Below is a small trained network, with its code and all its weights. Each question gives an input and a class and asks what happens when units are switched off, that is, made to give their printed mean instead of their output.

import numpy as np


def w(rows, s, z=0):
    codes = np.array(rows[::2]) - 128.0
    scale = np.full(codes.shape[1], s)
    scale[-1] = z or s
    return codes * scale


def norm(h):
    return h / np.sqrt((h * h).mean(-1, keepdims=True) + 1e-5)


def f(y):
    return y / 2 * (1 + np.tanh(0.7978845608 * (y + 0.044715 * y**3)))


def log_softmax(a):
    a = a - a.max(-1, keepdims=True)
    return a - np.log(np.exp(a).sum(-1, keepdims=True))


def net(x, mask):
    res = np.array(x, float).reshape(1, 5) / 4 @ E
    u = 0
    for l in range(3):
        y = f(norm(res) @ A[l][:, :-1].T + A[l][:, -1])
        res = res + np.where(mask[u : u + 13], y, B[l][:, -1]) @ B[l][:, :-1]
        u += 13
    return log_softmax(norm(res)[-1] @ U[:, :-1].T + U[:, -1])


A, B = {}, {}
E = w([
[147,119,250,75],'x0',
[130,129,131,129],'x1',
[129,129,128,129],'x2',
[182,3,142,214],'x3',
[206,179,117,137],'x4',
],0.0036)
A[0] = w([
[135,98,221,185,163],'L0N0',
[1,78,173,145,145],'L0N1',
[201,172,133,170,82],'L0N2',
[163,98,132,174,127],'L0N3',
[205,149,121,98,53],'L0N4',
[203,137,115,123,131],'L0N5',
[108,122,30,116,243],'L0N6',
[136,173,114,87,3],'L0N7',
[194,137,135,121,109],'L0N8',
[72,186,150,135,85],'L0N9',
[143,111,112,95,131],'L0N10',
[135,86,35,93,94],'L0N11',
[103,186,224,114,153],'L0N12',
],0.0087,0.0028)
B[0] = w([
[216,115,79,101,250],'L0N0',
[87,192,203,184,211],'L0N1',
[27,132,251,126,167],'L0N2',
[134,77,64,90,180],'L0N3',
[71,170,187,155,144],'L0N4',
[88,120,143,177,170],'L0N5',
[226,183,139,155,252],'L0N6',
[99,108,136,160,134],'L0N7',
[36,133,125,155,158],'L0N8',
[134,36,101,143,162],'L0N9',
[127,134,132,137,130],'L0N10',
[181,211,126,131,159],'L0N11',
[254,148,110,143,251],'L0N12',
],0.0063,0.0034)
A[1] = w([
[160,105,233,2,13],'L1N0',
[176,71,163,216,200],'L1N1',
[95,67,137,65,16],'L1N2',
[89,194,114,27,58],'L1N3',
[158,105,180,125,170],'L1N4',
[164,68,160,120,3],'L1N5',
[128,121,98,159,76],'L1N6',
[184,177,140,142,92],'L1N7',
[168,165,140,109,81],'L1N8',
[144,130,111,100,108],'L1N9',
[82,157,36,200,38],'L1N10',
[75,146,205,204,188],'L1N11',
[121,185,126,46,120],'L1N12',
],0.0081,0.0017)
B[1] = w([
[168,181,119,206,199],'L1N0',
[49,158,90,106,253],'L1N1',
[146,164,115,90,110],'L1N2',
[45,74,94,254,132],'L1N3',
[102,160,90,163,188],'L1N4',
[97,160,120,137,157],'L1N5',
[101,200,154,150,126],'L1N6',
[102,111,73,88,236],'L1N7',
[113,93,66,115,186],'L1N8',
[130,161,101,135,134],'L1N9',
[166,188,177,163,150],'L1N10',
[90,171,189,37,167],'L1N11',
[47,56,73,182,153],'L1N12',
],0.0067,0.0044)
A[2] = w([
[122,2,127,214,33],'L2N0',
[66,154,217,141,61],'L2N1',
[133,137,23,93,187],'L2N2',
[121,171,85,142,134],'L2N3',
[129,207,131,14,54],'L2N4',
[158,125,196,142,23],'L2N5',
[202,120,175,140,4],'L2N6',
[61,182,209,115,124],'L2N7',
[112,66,75,179,51],'L2N8',
[122,194,140,183,197],'L2N9',
[174,38,152,154,100],'L2N10',
[105,103,68,115,110],'L2N11',
[130,143,158,186,154],'L2N12',
],0.0073,0.0026)
B[2] = w([
[14,68,53,126,129],'L2N0',
[106,166,149,82,140],'L2N1',
[113,30,200,92,254],'L2N2',
[118,81,173,134,198],'L2N3',
[183,3,111,96,155],'L2N4',
[153,168,77,202,104],'L2N5',
[189,211,117,178,112],'L2N6',
[79,143,198,5,163],'L2N7',
[90,46,84,73,148],'L2N8',
[92,88,182,93,219],'L2N9',
[34,182,73,185,116],'L2N10',
[132,44,155,125,151],'L2N11',
[45,161,142,97,147],'L2N12',
],0.006,0.0051)
U = w([
[2,8,5,174,44],'0',
[10,245,253,56,10],'1',
[143,104,146,62,254],'2',
[232,223,91,220,36],'3',
[135,86,153,52,154],'4',
],0.0096,0.005)

Each question gives the input, the list of numbers given to net, and the class t.
The units are the neurons (one row each of A and B). Each row of codes is followed by its name. A weight is (code - 128) times the scale printed after its matrix; where a second scale follows, it is the last column's (A, B and U).
mask holds one flag per neuron, layer by layer. A switched-off neuron (its flag False) gives its mean, the last column of its row in B, instead of its output. The means were averaged over made-up inputs and are rounded, as every weight is.
A unit's drop is (log p(t) with every unit on - log p(t) with that unit switched off) / (log p(t) with every unit on - log p(t) with every unit switched off).
The circuit of an input: a set's keep is (log p(t) with only the set's units on - log p(t) with every unit switched off) / (log p(t) with every unit on - log p(t) with every unit switched off). Starting from the 12 units with the biggest drops (on a tie, the unit counted first), units are removed one at a time, each time the one whose removal leaves the highest keep (on an exact tie, the one counted first), for as long as the keep stays at least 0.8.
units of the circuit, in order: the units of the circuit, biggest drop first
k most important neurons: the k neurons with the biggest drops, biggest first
k most important neurons of layer l: the k neurons of layer l with the biggest drops, biggest first
input [8,1,-2,-5,-2], class 3: 2 most important neurons	[L0N12 L1N0]
input [5,-4,-4,5,1], class 0: units of the circuit, in order	[L2N10]
input [-7,5,-2,-8,5], class 0: units of the circuit, in order	[L1N12 L1N3]
input [4,1,-1,6,-5], class 0: 4 most important neurons	[L0N0 L0N2 L1N11 L0N3]
input [2,3,-3,1,3], class 1: 2 most important neurons of layer 0	[L0N2 L0N6]
input [6,0,-3,1,-8], class 1: 3 most important neurons	[L0N1 L1N0 L0N6]
input [-8,4,5,-7,-7], class 3: units of the circuit, in order	[L1N10 L0N6]
input [8,5,1,6,8], class 1: 2 most important neurons of layer 1	[L1N0 L1N1]
input [7,4,5,6,-1], class 3: 3 most important neurons	[L0N0 L1N12 L1N3]
input [4,1,-4,3,4], class 1: 2 most important neurons	[L0N2 L0N6]
input [8,5,6,4,0], class 3: 2 most important neurons	[L0N0 L1N0]
input [-7,-7,-4,-4,4], class 3: 2 most important neurons of layer 2	[L2N7 L2N8]
input [-1,-1,0,3,-4], class 1: 3 most important neurons	[L0N1 L0N12 L1N1]
input [-7,-2,1,-4,-7], class 1: units of the circuit, in order	[L1N10]
input [-7,2,-4,-2,-7], class 1: 2 most important neurons	[L0N1 L0N0]
input [-4,-8,-5,-8,8], class 0: 2 most important neurons	[L0N1 L1N12]
input [4,3,4,-5,-2], class 0: 3 most important neurons of layer 1	[L1N12 L1N11 L1N8]
input [8,4,7,2,4], class 3: 2 most important neurons	[L1N0 L0N0]
input [-8,5,4,-7,3], class 3: 2 most important neurons	[L0N6 L1N1]
input [1,2,7,-8,-8], class 0: units of the circuit, in order	[L1N3]
input [-2,7,-3,-8,-7], class 0: 2 most important neurons of layer 0	[L0N2 L0N5]
input [-6,2,7,-8,-1], class 0: 2 most important neurons of layer 0	[L0N12 L0N0]
